Below is a small trained network, with its code and all its weights. Each question gives an input and a class and asks what happens when units are switched off, that is, made to give their printed mean instead of their output.

import numpy as np


def w(rows, s, z=0):
    codes = np.array(rows[::2]) - 128.0
    scale = np.full(codes.shape[1], s)
    scale[-1] = z or s
    return codes * scale


def f(y):
    return np.maximum(y, 0)


def log_softmax(a):
    a = a - a.max(-1, keepdims=True)
    return a - np.log(np.exp(a).sum(-1, keepdims=True))


def net(x, mask):
    res = np.array(x, float).reshape(1, 4) / 4 @ E
    y = f(res @ A[0][:, :-1].T + A[0][:, -1])
    res = res + np.where(mask, y, B[0][:, -1]) @ B[0][:, :-1]
    return log_softmax(res[-1] @ U[:, :-1].T + U[:, -1])


A, B = {}, {}
E = w([
[170,141,140,1,207,152,118],'x0',
[177,110,103,207,157,163,247],'x1',
[21,42,215,100,121,221,153],'x2',
[139,209,211,156,140,40,173],'x3',
],0.0091)
A[0] = w([
[157,108,42,173,96,100,126,229],'N1',
[108,42,112,195,153,163,230,254],'N2',
[41,156,144,173,14,82,152,175],'N3',
[204,224,117,98,185,62,100,162],'N4',
[29,70,230,128,95,121,104,204],'N5',
[107,87,164,78,207,209,179,201],'N6',
[111,128,146,36,143,54,103,105],'N7',
[4,151,95,107,81,115,64,117],'N8',
[203,194,60,196,119,94,154,167],'N9',
[25,103,60,52,100,254,56,151],'N10',
],0.0083,0.0039)
B[0] = w([
[164,143,53,63,248,121,145,201],'N1',
[176,64,119,170,208,255,50,242],'N2',
[70,179,235,216,148,70,57,202],'N3',
[138,235,115,124,126,31,239,216],'N4',
[125,113,178,98,71,246,66,231],'N5',
[209,127,35,10,154,195,104,219],'N6',
[79,106,60,104,137,131,172,181],'N7',
[111,95,147,117,118,178,76,191],'N8',
[196,160,116,70,218,109,136,222],'N9',
[157,44,110,44,78,191,127,249],'N10',
],0.0082,0.012)
U = w([
[105,111,164,253,195,141,88,184],'0',
[109,154,139,147,127,95,146,3],'1',
[164,194,138,133,180,41,155,196],'2',
[153,77,140,147,89,99,188,4],'3',
[116,113,206,137,86,174,80,107],'4',
[57,165,160,133,88,78,152,107],'5',
[175,82,75,65,164,172,124,203],'6',
],0.012,0.0036)

Each question gives the input, the list of numbers given to net, and the class t.
The units are the neurons (one row each of A and B). Each row of codes is followed by its name. A weight is (code - 128) times the scale printed after its matrix; where a second scale follows, it is the last column's (A, B and U).
mask holds one flag per neuron, in row order. A switched-off neuron (its flag False) gives its mean, the last column of its row in B, instead of its output. The means were averaged over made-up inputs and are rounded, as every weight is.
A unit's drop is (log p(t) with every unit on - log p(t) with that unit switched off) / (log p(t) with every unit on - log p(t) with every unit switched off).
The circuit of an input: a set's keep is (log p(t) with only the set's units on - log p(t) with every unit switched off) / (log p(t) with every unit on - log p(t) with every unit switched off). Starting from all 10 units, units are removed one at a time, each time the one whose removal leaves the highest keep (on an exact tie, the one counted first), for as long as the keep stays at least 0.8.
units of the circuit, in order: the units of the circuit, biggest drop first
k most important neurons: the k neurons with the biggest drops, biggest first
drop when u is switched off: that unit's drop, to one decimal
input [-5,5,0,-3], class 0: units of the circuit, in order => (N6 N10)
input [-8,1,3,-2], class 0: units of the circuit, in order => (N3)
input [-4,-8,-4,0], class 5: units of the circuit, in order => (N2 N6)
input [0,2,5,4], class 4: units of the circuit, in order => (N1 N9)
input [-4,0,6,-4], class 4: 2 most important neurons => (N5 N1)
input [2,-5,8,5], class 4: 3 most important neurons => (N5 N1 N9)
input [-3,-5,-1,8], class 5: 3 most important neurons => (N1 N2 N6)
input [-4,8,0,0], class 0: 3 most important neurons => (N10 N6 N2)
input [-1,4,-6,-2], class 2: drop when N10 is switched off => 0.1
input [-3,-3,3,-5], class 4: drop when N10 is switched off => -0.1
input [7,-6,-6,-1], class 2: drop when N4 is switched off => 0.2
input [-4,5,1,5], class 0: drop when N9 is switched off => 0.0
